Below are the code and all the weights of a small trained network. Each question names an input and a class and asks about switching units off, where a switched-off unit gives its printed mean instead of its output.

import numpy as np


def w(rows, s, z=0):
    codes = np.array(rows[::2]) - 128.0
    scale = np.full(codes.shape[1], s)
    scale[-1] = z or s
    return codes * scale


def norm(h):
    return h / np.sqrt((h * h).mean(-1, keepdims=True) + 1e-5)


def f(y):
    return np.maximum(y, 0)


def log_softmax(a):
    a = a - a.max(-1, keepdims=True)
    return a - np.log(np.exp(a).sum(-1, keepdims=True))


def net(x, mask):
    res = np.array(x, float).reshape(1, 3) / 4 @ E
    u = 0
    for l in range(4):
        y = f(norm(res) @ A[l][:, :-1].T + A[l][:, -1])
        res = res + np.where(mask[u : u + 7], y, B[l][:, -1]) @ B[l][:, :-1]
        u += 7
    return log_softmax(norm(res)[-1] @ U[:, :-1].T + U[:, -1])


A, B = {}, {}
E = w([
[183,22,131,32,148,194,72,77,64,161,118],'x0',
[18,78,65,113,134,120,44,171,181,156,102],'x1',
[149,161,118,56,143,204,183,254,171,120,75],'x2',
],0.0096)
A[0] = w([
[139,142,130,126,114,88,156,148,186,136,108,215],'L0N1',
[142,116,46,37,38,125,154,42,225,254,120,5],'L0N2',
[126,96,136,153,134,73,94,109,109,130,144,55],'L0N3',
[120,116,124,125,151,116,92,238,89,156,142,71],'L0N4',
[28,131,128,147,129,151,110,111,166,53,123,50],'L0N5',
[137,79,167,79,161,121,120,149,122,60,117,144],'L0N6',
[90,76,138,110,168,133,69,162,94,67,105,31],'L0N7',
],0.0082,0.0013)
B[0] = w([
[148,119,136,134,165,182,92,131,56,105,140,244],'L0N1',
[129,136,135,160,177,132,137,173,80,120,137,215],'L0N2',
[115,173,96,108,122,208,160,109,134,107,121,238],'L0N3',
[107,152,95,111,122,121,165,12,166,88,137,218],'L0N4',
[174,142,130,144,138,96,139,132,113,208,143,253],'L0N5',
[124,170,120,132,143,146,126,151,88,125,151,219],'L0N6',
[171,133,151,123,64,111,125,124,111,195,134,227],'L0N7',
],0.011,0.0038)
A[1] = w([
[14,163,120,207,114,52,114,206,185,68,113,101],'L1N1',
[20,68,51,81,140,78,29,170,194,164,95,66],'L1N2',
[92,196,118,141,135,170,151,108,74,150,162,248],'L1N3',
[79,113,109,62,151,156,112,233,207,122,80,95],'L1N4',
[117,2,149,25,128,154,34,128,150,101,102,25],'L1N5',
[82,63,143,130,97,125,178,130,143,79,94,65],'L1N6',
[20,69,92,159,133,62,48,49,132,111,151,13],'L1N7',
],0.0092,0.0013)
B[1] = w([
[114,104,128,116,193,164,109,185,25,112,154,200],'L1N1',
[173,86,210,151,69,136,172,119,124,249,175,198],'L1N2',
[188,125,67,139,138,121,116,146,153,164,117,254],'L1N3',
[89,131,115,113,71,101,173,80,165,48,122,177],'L1N4',
[139,154,101,145,198,91,119,192,58,80,157,176],'L1N5',
[111,136,130,104,54,113,147,155,148,62,156,128],'L1N6',
[114,178,110,79,75,141,191,102,175,33,98,197],'L1N7',
],0.012,0.0098)
A[2] = w([
[76,52,175,162,60,133,106,124,157,233,153,58],'L2N1',
[81,58,150,16,211,148,45,79,94,131,111,143],'L2N2',
[39,163,102,155,82,156,121,9,155,51,130,123],'L2N3',
[173,106,45,139,177,143,46,140,168,139,105,251],'L2N4',
[81,125,135,30,120,148,168,152,216,73,82,16],'L2N5',
[29,160,160,217,201,114,79,191,135,122,133,62],'L2N6',
[194,123,214,107,139,108,145,113,139,104,101,39],'L2N7',
],0.011,0.0011)
B[2] = w([
[156,184,183,122,123,154,167,156,163,212,151,223],'L2N1',
[58,217,75,198,154,143,161,198,108,72,174,184],'L2N2',
[90,82,121,65,49,174,109,84,149,19,129,244],'L2N3',
[81,54,107,134,128,101,108,116,151,157,100,254],'L2N4',
[102,136,86,90,67,188,106,35,166,53,94,201],'L2N5',
[213,103,84,53,203,127,71,117,2,115,156,195],'L2N6',
[74,154,151,156,96,94,121,85,160,175,161,198],'L2N7',
],0.0092,0.0054)
A[3] = w([
[111,121,133,164,184,122,74,189,53,104,144,162],'L3N1',
[208,149,252,163,124,87,155,95,152,164,130,84],'L3N2',
[138,146,148,99,149,149,147,153,157,108,71,142],'L3N3',
[63,117,169,119,107,102,113,167,140,161,143,7],'L3N4',
[168,121,126,162,121,114,90,108,93,116,118,112],'L3N5',
[98,58,149,150,150,78,68,153,191,157,62,105],'L3N6',
[99,120,157,87,112,113,149,91,162,66,121,57],'L3N7',
],0.015,0.0013)
B[3] = w([
[160,121,103,175,225,97,121,152,82,95,148,250],'L3N1',
[125,101,169,92,110,145,174,153,130,254,180,226],'L3N2',
[70,90,120,137,94,102,84,78,119,75,139,149],'L3N3',
[198,132,181,108,134,128,148,94,138,159,141,142],'L3N4',
[93,134,125,88,118,143,143,202,157,106,101,180],'L3N5',
[156,152,132,213,94,103,82,71,159,178,41,152],'L3N6',
[120,125,128,124,105,149,116,134,150,105,83,184],'L3N7',
],0.015,0.012)
U = w([
[157,135,74,140,240,102,127,204,43,92,182,159],'0',
[141,131,176,75,74,143,194,152,154,254,194,185],'1',
[86,134,97,65,33,165,127,82,178,28,106,208],'2',
[145,125,97,188,125,74,57,105,186,195,34,83],'3',
[73,145,212,84,165,62,68,140,194,121,117,4],'4',
],0.0095,0.003)

Each question gives the input, the list of numbers given to net, and the class t.
The units are the neurons (one row each of A and B). Each row of codes is followed by its name. A weight is (code - 128) times the scale printed after its matrix; where a second scale follows, it is the last column's (A, B and U).
mask holds one flag per neuron, layer by layer. A switched-off neuron (its flag False) gives its mean, the last column of its row in B, instead of its output. The means were averaged over made-up inputs and are rounded, as every weight is.
A unit's drop is (log p(t) with every unit on - log p(t) with that unit switched off) / (log p(t) with every unit on - log p(t) with every unit switched off).
unit that matters most: the unit with the biggest drop
top k neurons: the k neurons with the biggest drops, biggest first
k most important neurons of layer l: the k neurons of layer l with the biggest drops, biggest first
drop when u is switched off: that unit's drop, to one decimal
input [-1,4,-8], class 2: unit that matters most	L1N7
input [3,0,3], class 3: top 3 neurons	[L0N6; L1N1; L1N7]
input [-3,2,-1], class 3: top 2 neurons	[L0N5; L2N4]
input [7,8,3], class 1: top 3 neurons	[L1N2; L0N1; L1N1]
input [3,3,-3], class 3: top 3 neurons	[L0N3; L1N1; L2N4]
input [0,5,-5], class 1: 2 most important neurons of layer 0	[L0N4; L0N5]
input [-7,8,4], class 1: 3 most important neurons of layer 1	[L1N2; L1N5; L1N4]
input [5,-5,-6], class 2: 3 most important neurons of layer 1	[L1N2; L1N1; L1N5]
input [3,7,-8], class 2: top 3 neurons	[L1N7; L2N3; L0N3]
input [0,3,2], class 3: top 2 neurons	[L1N2; L0N4]
input [-3,-4,-2], class 1: 2 most important neurons of layer 1	[L1N1; L1N5]
input [6,-4,7], class 2: 2 most important neurons of layer 1	[L1N1; L1N4]
input [4,2,-5], class 2: top 3 neurons	[L1N7; L1N1; L0N1]
input [-5,-6,8], class 2: unit that matters most	L1N2
input [-6,4,-8], class 2: top 2 neurons	[L1N7; L2N3]
input [3,8,-3], class 1: drop when L1N2 is switched off	4.5
input [-5,8,-3], class 1: drop when L1N2 is switched off	3.5
input [-1,6,1], class 1: drop when L2N5 is switched off	0.0
